Here are made-up things, facts about them, and rows of numbers that follow some of those facts. Name the thing behind each unnamed row.

How the things are related:
dola: is directly part of; baska: refers to; fola: is of sort; baklon: comes just before
dola braflakas <- dumar
dola gutir <- ridra,klufi,dogal,dreskeme,plome,truste
dola zegusel <- brolustul
dola neme <- tretril,drobrur,funam,lodrus,keplu,skekle,munor,skesor,bunak
dola bogru <- klerak,nasol,gudrevul,brufu
dola bosal <- keple,robos,tabastun
dola fleval <- skatra,brobro,stebak,braflakas,plurum
dola trotrun <- koskek,vebrus,dazuk,dolim,dasi,trepagi,tastuklem,leplim,dasis,godrik
dola nilur <- klopos,kudri,treklim,bedrem,nitron,miklal,pligan,staklo
dola robos <- nalidu,nilal,bezek
dola stebak <- degri,kitri,pafe,meflabre,sadu,tiflun,taklem
dola trebruk <- plimim,lupa,mobo
dola sida <- plaklezon,stufur,nilur,kinos,pletil
dola daler <- plodrito,losto,maplofa,rodim
dola dedum <- vomi,litri,steskel,zadro
dola zusur <- rodu,ruflur,zegusel,klepus,flire,pepun,baklo
dola faklagror <- siflum
dola mobo <- trefutus
dola kinos <- drikis,seklor
dola drudrel <- laflos,faklagror,flesta,flururu
dola brokas <- mubri,graskiger,kidrakur,trotrun
dola plome <- suplor,sobove,subem
dola vipo <- dripam,drodril,dapli
dola laflos <- redrir
dola brobro <- bugal
dola fimebran <- trafu,klegam,stostal,flunol
dola litri <- gofim,sabes
dola skatra <- lolusker,klikli,klomul,vegrik,penono,baflir
dola baklo <- skedridol,butros,mistivo,fogel
dola drobrur <- bilepe,babruse,mosu,dedra
dola flesta <- guni
dola ridra <- rudil,skazaben
dola fludru <- plugre,fimebran,floloplur,bogru
dola keple <- grofim
dola greplek <- dezas,ruma
dola dreskeme <- gevul,zegus
dola ruma <- sabek,skadidris
dola kidrakur <- tutru,pebri
dola tabastun <- trezu
dola dogal <- grazo,sorigas
dola floloplur <- vitre,greran
tretril baska keplu
klerak baska nasol,brufu
klufi baska truste
nasol baska klerak
drikis baska seklor
kitri baska pafe
mubri baska graskiger
losto baska maplofa
treklim baska klopos
funam baska bunak
trafu baska stostal
lolusker baska vegrik
maplofa baska rodim
keplu baska skesor,lodrus
skekle baska tretril
dazuk baska trepagi,dasis
klikli baska baflir
klepus baska pepun
meflabre baska tiflun
flire baska pepun,klepus
mosu baska babruse,bilepe
bedrem baska nitron
flunol baska klegam
mistivo baska fogel,skedridol
tastuklem baska dazuk
bezek baska nilal,nalidu
vegrik baska lolusker
sabek baska skadidris
pepun baska rodu
penono baska klikli
gudrevul baska klerak,brufu
miklal baska staklo
drodril baska dripam
munor baska bunak
skesor baska tretril,lodrus
staklo baska treklim
greran baska vitre
leplim baska godrik
dasis baska vebrus
brufu baska klerak
fola a <- dumar,tretril,klerak,klopos,kudri,plaklezon,klufi,nasol,rodu,siflum,stufur,mubri,losto,treklim,suplor,funam,redrir,lupa,gofim,lodrus,maplofa,skedridol,bilepe,keplu,skekle,rodim,seklor,nilal,graskiger,plugre,sobove,meflabre,babruse,mosu,dolim,bedrem,klomul,grofim,sadu,dezas,mistivo,dedra,tastuklem,gevul,bezek,sabek,tutru,gudrevul,drodril,pligan,munor,skesor,dapli,bunak,staklo,pebri,skadidris,taklem,baflir,greran,leplim,brufu,subem,godrik,pletil,truste
fola b <- brolustul,koskek,nalidu,degri,vebrus,trefutus,drikis,kitri,dripam,bugal,trafu,lolusker,klegam,pafe,butros,guni,rudil,dazuk,stostal,klikli,klepus,skazaben,sabes,flire,dasi,flunol,trepagi,nitron,tiflun,flururu,vegrik,zegus,pepun,penono,miklal,trezu,zadro,grazo,vitre,dasis,sorigas,fogel
baklon:
klerak baklon gudrevul baklon nasol baklon brufu
nalidu baklon nilal baklon bezek
dogal baklon dreskeme baklon klufi baklon truste baklon ridra baklon plome
suplor baklon sobove baklon subem
lolusker baklon baflir baklon penono baklon klomul baklon vegrik baklon klikli
skekle baklon keplu baklon funam baklon munor baklon bunak baklon skesor baklon drobrur baklon tretril baklon lodrus
rodim baklon losto baklon plodrito baklon maplofa
rudil baklon skazaben
seklor baklon drikis
graskiger baklon kidrakur baklon trotrun baklon mubri
ruflur baklon rodu baklon baklo baklon pepun baklon flire baklon klepus baklon zegusel
plugre baklon bogru baklon floloplur baklon fimebran
sabes baklon gofim
mosu baklon babruse baklon bilepe baklon dedra
robos baklon tabastun baklon keple
bedrem baklon pligan baklon nitron baklon treklim baklon klopos baklon staklo baklon kudri baklon miklal
dasi baklon godrik baklon vebrus baklon dasis baklon tastuklem baklon trepagi baklon koskek baklon dolim baklon leplim baklon dazuk
flunol baklon klegam baklon stostal baklon trafu
sadu baklon degri baklon taklem baklon kitri baklon meflabre baklon tiflun baklon pafe
flururu baklon faklagror baklon flesta baklon laflos
mobo baklon lupa baklon plimim
gevul baklon zegus
drodril baklon dapli baklon dripam
zadro baklon litri baklon vomi baklon steskel
ruma baklon dezas
pebri baklon tutru
plurum baklon braflakas baklon brobro baklon skatra baklon stebak
skadidris baklon sabek
vitre baklon greran
sorigas baklon grazo
pletil baklon stufur baklon kinos baklon nilur baklon plaklezon
fogel baklon mistivo baklon butros baklon skedridol

Some rows with their names:
[-3 4 -4 0 -4 -8 -6 -3 -8 -5 1 -9 1 -1 -7 3 8 -2 9 -5 -5 3 9 -3 -8 -5 2 -8 6 -13 -1 -3 -28 -2 4 -2 -1 -3 -16 -4 12 -9 -5 -5 10 -2 6 -3 1]: babruse
[-3 3 1 8 -5 -3 -1 1 -7 0 3 -2 -1 -1 -7 4 6 7 5 0 0 6 3 1 -1 -11 -5 -3 -1 1 -6 -6 -5 -2 6 0 -4 -4 1 -7 8 3 0 -9 6 5 1 2 12]: butros
[-5 -7 0 9 3 -1 4 -49 7 -5 1 2 5 2 -10 0 3 6 7 -14 13 2 8 1 3 -17 -22 -8 -11 15 -1 -15 38 2 -1 -1 -6 2 42 -5 5 11 -6 27 0 19 -11 -33 22]: dazuk
[-1 3 13 32 -3 -11 -13 -20 -8 -14 5 20 -14 3 -10 7 -17 -20 0 9 5 4 -4 -6 13 -11 -4 -7 16 11 -20 4 19 3 -13 17 2 -7 10 -1 -2 27 -7 -2 -1 3 -9 -8 7]: trotrun
[0 3 -4 28 -2 -13 -21 -24 -21 -8 8 3 -4 0 -8 6 -1 5 10 -4 16 5 8 -3 2 -12 -9 -8 4 -2 -2 -4 0 -5 11 6 1 -11 11 -7 12 2 -2 8 9 14 6 -9 6]: vebrus
[-1 6 -2 1 -5 -3 -6 2 -11 -5 1 5 0 -1 -10 3 7 1 -1 6 -1 6 9 -1 -7 -8 -1 -8 1 -3 0 -7 -23 -4 5 0 -3 -1 -4 -7 5 2 -2 -8 5 2 0 6 4]: dezas
[-2 6 3 -7 -8 3 1 7 -6 -5 0 11 0 -2 -10 3 7 1 -8 16 -5 8 3 0 -7 -12 0 -4 -2 1 -3 -9 -28 -5 3 0 -5 1 -1 -9 4 12 0 -15 6 -1 -6 12 6]: greran
[-4 4 1 -4 -7 4 -2 -2 -3 -2 -5 7 0 -4 -9 5 6 3 -5 15 1 7 -1 1 -9 -8 0 -4 -1 1 -3 -10 -14 -5 -4 0 -6 3 3 -9 2 11 -3 -6 6 4 -8 8 6]: bezek
[-1 10 3 12 -4 -10 -17 23 4 0 0 2 -3 1 -12 2 -8 -12 2 5 16 10 -4 -3 9 1 -1 -8 9 20 -4 -2 36 1 -17 7 -4 7 -7 -3 -1 -20 -9 -8 -13 -9 -3 -5 15]: sida
[-3 4 8 20 -3 -6 -11 13 4 7 -4 7 -5 2 -11 2 -6 -14 -1 1 6 7 -3 -3 12 10 -2 -5 6 6 -6 5 26 3 -11 10 0 1 -4 -1 0 1 -7 -11 -6 -2 -6 3 11]: keple
[-4 0 8 14 -2 -4 -6 8 7 11 -7 5 -3 3 -11 3 -3 -13 0 -3 4 6 -2 -3 10 13 -4 -5 3 6 -5 5 32 4 -11 8 1 2 -1 -1 0 0 -8 -9 -5 -1 -10 0 13]: fimebran
[0 7 -8 20 -3 -13 -21 1 -14 -7 6 -1 1 1 -12 -7 5 1 4 -6 4 4 10 -2 2 -2 -4 -12 2 -17 14 -6 -36 -3 13 -2 -1 -2 -1 -7 9 -9 -1 -3 0 8 8 2 2]: baflir
[-1 5 2 16 -7 -1 -5 12 -4 -3 11 10 1 2 -11 -8 6 8 -5 4 0 8 6 2 9 -16 -10 -6 -7 1 7 -10 -22 -2 12 0 -4 -1 15 -11 4 14 7 -15 -4 7 -1 11 14]: penono
[0 8 0 5 -6 -6 -10 0 -17 -10 4 9 -3 -1 -10 5 4 -1 -2 9 -1 6 7 -2 -7 -13 1 -8 4 -5 -5 -5 -30 -5 7 3 -2 -4 -5 -8 6 10 -2 -9 8 2 1 7 2]: pebri
[-5 7 -4 -1 -3 -6 16 5 -23 -6 -4 0 8 -1 -6 1 18 -3 -1 -6 -5 8 25 -2 -14 -3 2 -12 0 8 -15 -1 -4 1 15 7 -2 -3 -11 -6 -7 19 0 -3 3 11 7 16 7]: keplu
[-1 6 -1 1 -5 -3 -5 1 -10 -6 1 4 1 -1 -10 2 7 1 -1 5 1 6 9 -1 -8 -8 -1 -7 1 -3 0 -7 -24 -4 5 0 -3 -1 -5 -7 6 4 -2 -7 6 2 0 5 4]: dapli
[-1 3 4 -9 -6 3 1 5 0 -3 5 11 0 1 -12 1 8 1 -6 9 -7 6 7 1 -5 -12 -5 -5 -5 -1 2 -10 -26 -4 4 -2 -3 2 2 -7 9 8 -1 -16 5 -6 -9 4 10]: klufi
[-1 6 -7 -9 -1 -3 -5 -6 3 -8 4 1 6 1 -14 -3 6 3 2 -4 12 6 8 0 -7 -14 -11 -11 -6 13 5 -16 9 -2 -2 -7 -8 10 11 -8 6 -15 -7 6 -5 1 -3 -17 17]: staklo
[-7 -5 8 12 1 0 2 -5 19 11 -8 1 0 3 -12 -1 -3 -13 2 -9 6 5 -2 -2 10 11 -9 -5 -2 12 -3 1 50 7 -17 4 -3 7 11 1 -1 -1 -11 2 -8 2 -13 -14 18]: zegusel

Name these rows:
No name comes twice in this set of rows, the named rows included.
[-4 9 6 12 -13 -4 1 14 2 -10 9 -13 -5 -1 -3 -6 4 2 6 7 -12 5 -2 1 7 -21 5 -1 8 -9 -5 -9 -45 -1 -1 -2 -6 -6 -14 -6 6 13 5 -21 5 -4 7 5 6] -> lolusker
[-5 1 5 -2 -8 7 5 1 1 2 -1 4 0 -2 -6 5 7 9 -2 9 0 8 -1 3 -2 -14 -5 0 -6 7 -6 -10 0 -3 -1 0 -6 -1 9 -9 5 14 1 -9 5 4 -8 4 15] -> trafu
[1 9 2 10 -10 -2 -7 9 -8 -2 2 9 2 -1 -8 5 10 9 -7 11 10 12 15 -1 3 -14 -5 -4 -5 15 0 -11 -4 -9 9 9 -4 -4 2 -12 3 11 4 -7 1 4 2 6 15] -> drikis
[-3 0 -2 17 -3 -3 -3 -7 3 -2 8 -3 5 3 -11 -10 7 7 4 -11 4 4 7 2 9 -13 -15 -8 -8 -1 10 -12 -4 2 7 -5 -5 1 21 -7 6 3 2 2 -6 12 -1 -9 17] -> klikli
[-5 -3 1 -3 0 0 11 -41 5 -13 0 2 3 0 -10 0 4 -3 4 -6 2 2 8 0 -7 -19 -12 -10 -3 9 -5 -15 10 1 -6 -3 -7 4 25 -3 2 16 -7 19 2 10 -11 -27 13] -> dolim
[-4 -1 5 3 -7 -1 11 -18 13 0 -7 -12 7 1 -5 2 14 5 4 -6 1 5 17 0 3 -10 -8 -2 -5 11 1 -14 6 -4 -1 4 -5 -3 3 -3 7 11 0 11 4 6 0 -20 17] -> klepus
[-6 -4 9 11 0 0 1 1 15 13 -8 3 -1 3 -11 2 -2 -12 0 -7 4 5 -2 -2 9 13 -8 -5 -1 9 -4 3 46 6 -13 5 -1 5 6 1 0 1 -11 -2 -6 1 -13 -8 17] -> plome
[-3 2 -3 -1 -3 -8 -3 -8 -6 -5 0 -12 1 0 -7 2 9 -2 11 -8 -5 2 9 -2 -8 -4 0 -8 3 -10 -1 -5 -21 -1 1 -4 -2 -2 -12 -2 12 -8 -6 -2 9 0 3 -8 3] -> bilepe
[-3 6 -6 7 -4 -7 -16 -8 -13 -2 -5 -7 -2 -4 -7 6 3 1 9 3 7 4 -1 -2 -10 0 3 -6 6 -12 0 -4 -18 -4 -1 -2 -3 -2 -10 -5 9 -11 -7 2 10 8 3 0 -2] -> nilal
[-9 -3 -4 -16 8 10 18 -28 -11 -12 11 20 0 -2 -15 -5 -4 2 0 -2 -3 3 -13 4 -17 -26 -16 -14 -10 9 -20 -9 31 12 -4 -14 -12 13 48 -7 -6 19 -9 0 -4 16 -24 -3 17] -> leplim
[-2 3 5 -5 -6 4 3 -12 -1 -11 1 12 -1 -1 -10 3 4 -1 -6 13 -4 6 4 0 -6 -19 -4 -5 -1 6 -4 -13 -20 -4 -2 1 -6 1 11 -7 3 20 -1 -3 5 1 -10 -3 10] -> mubri

Now the same things, written a new way:
Some things and their rows:
[-1 10 11 -1 18 -4 3 -15 3 3 -7 6 8 -2 -9 10 -6 -9 1 -6 -5 -7 8 -8 7 3 0 -25 -3 -13 -7 -1 10 8]: fludru
[-2 -11 11 -12 8 -8 11 -6 6 -4 -11 -12 15 -6 9 -1 -9 -5 4 -11 -12 -11 12 -4 8 12 9 -26 -12 -2 -3 -4 8 9]: godrik
[-2 -9 12 -9 17 -7 5 1 -1 2 -12 1 8 -1 -1 5 -3 -2 11 1 -12 -14 10 -12 4 10 3 -17 0 -12 -7 1 5 2]: zegus
[-3 -6 16 -8 7 -7 6 -4 3 -1 -5 -2 -3 -7 -1 15 -12 4 10 -11 -9 -15 1 1 12 1 -5 -4 -15 -8 -9 -2 0 11]: maplofa
[2 -14 0 -13 4 -15 9 -7 2 -5 -4 -5 13 -1 6 7 -19 6 13 -7 -8 -20 9 7 11 0 -3 -10 -15 4 -3 4 3 3]: dasis
[2 -12 7 -13 0 -11 12 -11 7 -5 -3 -10 9 -6 4 6 -20 4 11 -15 -9 -14 4 8 10 3 -2 -9 -20 2 -3 -5 2 10]: tastuklem
[-3 -11 8 -5 16 -4 2 2 1 1 -9 0 4 -1 -2 8 -2 -3 13 -4 -10 -14 9 -15 2 8 7 -20 -2 -12 -5 2 7 -2]: fogel
[-2 -11 8 -5 17 -3 2 1 1 1 -9 0 4 -1 -2 8 -1 -3 13 -3 -10 -15 9 -15 2 8 7 -20 -2 -12 -5 2 7 -2]: rudil
[1 8 2 -4 12 -10 8 -19 6 -2 -5 -3 20 -1 4 3 -12 -7 -3 -7 -4 -9 15 0 14 2 3 -34 -9 -1 -2 1 12 10]: trotrun
[0 -15 -1 -8 10 -8 7 -3 4 -4 -8 -9 16 0 7 1 -8 -3 11 -8 -9 -15 15 -8 4 8 11 -27 -8 -1 0 2 9 -3]: dasi
[-4 -7 20 -9 14 -4 7 0 2 1 -12 -4 3 -7 1 6 -3 -4 7 -7 -12 -11 6 -12 5 12 6 -18 -7 -13 -8 -5 5 10]: babruse
[1 10 8 -5 14 -8 9 -20 1 6 -1 8 5 -3 -13 5 -12 -6 8 -6 -7 0 1 -10 4 4 -6 -22 -3 -12 -3 -6 7 10]: drobrur
[-3 -10 19 7 16 2 10 -3 12 1 -11 -5 -1 -3 0 5 -1 -6 15 0 -11 -13 7 -2 8 6 -4 -4 -28 -2 -15 -7 -5 9]: gudrevul
[-6 -11 17 -7 11 0 9 -1 4 1 -14 -2 1 -6 -1 14 -6 -1 7 -9 -11 -13 4 0 7 3 2 -7 -16 -8 -12 -2 0 10]: greran
[-4 -6 19 -8 14 -5 6 -1 3 1 -12 -5 4 -6 1 5 -3 -4 5 -8 -12 -10 7 -11 6 11 5 -19 -7 -13 -8 -5 5 9]: dezas
[-2 14 11 0 18 -7 3 -14 3 3 -6 6 8 -1 -5 10 -6 -7 -2 -3 -5 -7 10 -7 13 2 -1 -27 -4 -12 -7 0 10 10]: keple
[1 -9 5 -16 2 -12 17 -14 3 0 2 -9 9 -6 4 -5 -17 -1 13 -11 -15 -2 0 -9 4 11 4 -23 -14 -2 4 -10 5 12]: dolim
[-2 10 12 -1 20 -3 4 -14 3 4 -12 4 11 -1 -8 9 -4 -11 -3 -6 -5 -6 12 -5 8 3 1 -27 -4 -12 -9 0 9 7]: faklagror
[-7 -16 16 -2 11 7 6 0 6 0 -12 1 -6 -7 -3 19 -3 -2 13 -9 -9 -18 -1 -6 3 2 7 -4 -14 -13 -11 -1 2 9]: bedrem

Name these rows:
No name comes twice in this set of rows, the named rows included.
[-1 -17 -9 -17 0 -11 21 -12 -2 2 0 -1 11 -1 1 3 -22 6 20 -6 -14 -7 0 3 6 -2 -3 -11 -19 5 1 1 0 5] -> dazuk
[0 -16 11 3 6 -13 -2 11 -19 18 -1 -1 3 6 -3 15 -28 2 9 -15 6 -1 3 1 15 12 -17 0 -1 -6 -6 2 -11 2] -> vegrik
[-3 -8 15 -7 17 -7 4 0 -2 1 -6 6 2 -3 1 8 -2 2 15 7 -11 -19 4 -18 6 9 1 -11 2 -16 -6 2 6 8] -> nitron
[-5 -10 24 -7 16 0 6 -1 2 1 -13 0 0 -8 0 7 0 -4 9 -3 -12 -14 2 -15 3 13 6 -13 -4 -18 -9 -4 6 13] -> pligan
[-3 17 13 -2 21 -10 2 -4 0 8 -11 1 7 1 -11 12 -6 -9 -4 -10 -7 2 16 -5 12 3 -3 -30 -5 -10 -10 -2 5 0] -> braflakas
[2 -2 15 -15 8 -3 18 -6 2 5 3 1 1 -2 -3 8 -10 2 15 -7 -18 0 -8 -17 0 10 2 -14 -7 -12 -1 -19 5 13] -> lodrus
[-2 2 18 -11 9 -15 5 6 0 6 -2 -6 -8 -4 -8 16 -15 5 10 -17 -11 -2 4 0 14 3 -11 -6 -16 -6 -9 -9 -5 3] -> meflabre
[0 -4 20 -11 10 -11 4 -6 3 0 -3 -3 -2 -8 -3 5 -10 1 12 -9 -11 -10 0 -12 6 12 -2 -12 -5 -13 -4 -7 4 11] -> bunak
[-3 11 14 1 19 -3 3 -14 2 3 -7 9 5 -3 -6 11 -4 -7 1 0 -5 -11 7 -10 10 3 0 -22 -2 -16 -8 0 10 12] -> kinos
[0 -9 2 -12 9 -15 9 -5 1 -4 -4 -6 17 0 10 -1 -12 2 10 -2 -11 -16 13 -6 11 8 5 -24 -7 -1 1 2 8 5] -> vebrus
[0 -4 22 -10 11 -9 4 -7 3 0 -3 -1 -3 -8 -3 5 -8 0 13 -7 -11 -12 -2 -15 4 13 -2 -10 -3 -16 -4 -8 5 12] -> plaklezon
[10 -1 21 -17 6 2 18 -1 10 -1 2 0 6 4 -3 28 -13 8 14 -12 -15 -10 -8 0 0 4 -3 2 -11 -7 -8 -25 4 11] -> skesor
[-1 0 11 -10 17 -15 2 8 -4 6 -5 -3 2 1 -4 8 -6 1 11 -5 -12 -5 12 -13 9 8 -3 -20 -2 -10 -5 -2 2 -4] -> bugal

The same things again, as new rows of numbers:
Some things and their rows:
[7 8 4 -2 5 -5 1 -3 -4 5 -6 5 -4]: bunak
[7 12 7 -3 -3 -3 3 -9 -4 7 -2 -5 7]: plome
[-5 -1 -7 -2 -15 0 1 -10 4 -5 -6 4 5]: kitri
[6 11 3 -4 4 2 -2 -4 1 4 -4 -1 -4]: dedra
[-3 7 3 -3 2 -1 -1 0 3 6 0 -2 5]: guni
[4 19 6 -15 -11 25 -13 -15 17 2 1 -19 -2]: nasol
[3 9 2 -5 3 -3 -1 -1 1 4 -1 -9 6]: vipo
[0 8 -1 -7 9 -1 -3 2 2 3 -1 -16 4]: mobo
[3 6 0 -5 13 -3 -3 2 -5 4 -5 -3 -6]: nilal
[7 12 8 -1 -5 -5 5 -9 -1 5 -3 0 8]: drobrur
[-6 -2 -8 -3 -12 0 -1 -9 4 -5 -6 1 5]: penono
[2 9 2 -9 6 0 -3 -2 -3 7 0 -17 5]: bogru
[5 9 3 -4 4 0 -2 -4 2 3 -5 0 -4]: maplofa
[3 9 2 -5 4 -2 -1 -2 1 4 -1 -10 5]: flesta
[3 9 2 -5 4 -2 -1 -2 1 4 -2 -10 6]: vomi
[1 17 14 22 2 -1 5 -4 12 -3 -3 14 5]: miklal
[3 9 2 -5 4 -2 -1 -1 1 4 -2 -10 6]: plimim
[3 10 3 -6 3 -2 -1 -2 -2 5 -1 -11 5]: gutir
[3 9 0 -6 8 2 -4 0 3 3 -3 -6 -5]: lupa

Rows to name:
No name comes twice in this set of rows, the named rows included.
[6 9 3 -4 7 -2 -1 -4 -6 6 -5 -1 -4] -> truste
[-1 -3 -4 3 -16 -10 8 -12 -6 -3 -10 16 7] -> pafe
[-5 15 3 11 9 7 -3 6 16 -2 1 -5 2] -> drikis
[5 8 3 -3 8 -4 0 -2 -6 5 -5 1 -5] -> skedridol
[3 21 5 -18 -14 32 -17 -17 25 1 3 -25 -2] -> gudrevul
[-4 -2 -6 0 -14 -5 4 -10 0 -4 -7 9 5] -> vegrik
[3 17 4 11 9 0 1 3 7 -2 -2 -5 4] -> nilur
[-2 5 10 -1 0 -5 1 -7 1 4 -3 1 5] -> flire
[1 14 0 10 21 3 -4 10 6 -3 -4 -4 -8] -> seklor
[5 18 7 -13 -12 23 -10 -16 15 3 0 -16 -1] -> brufu

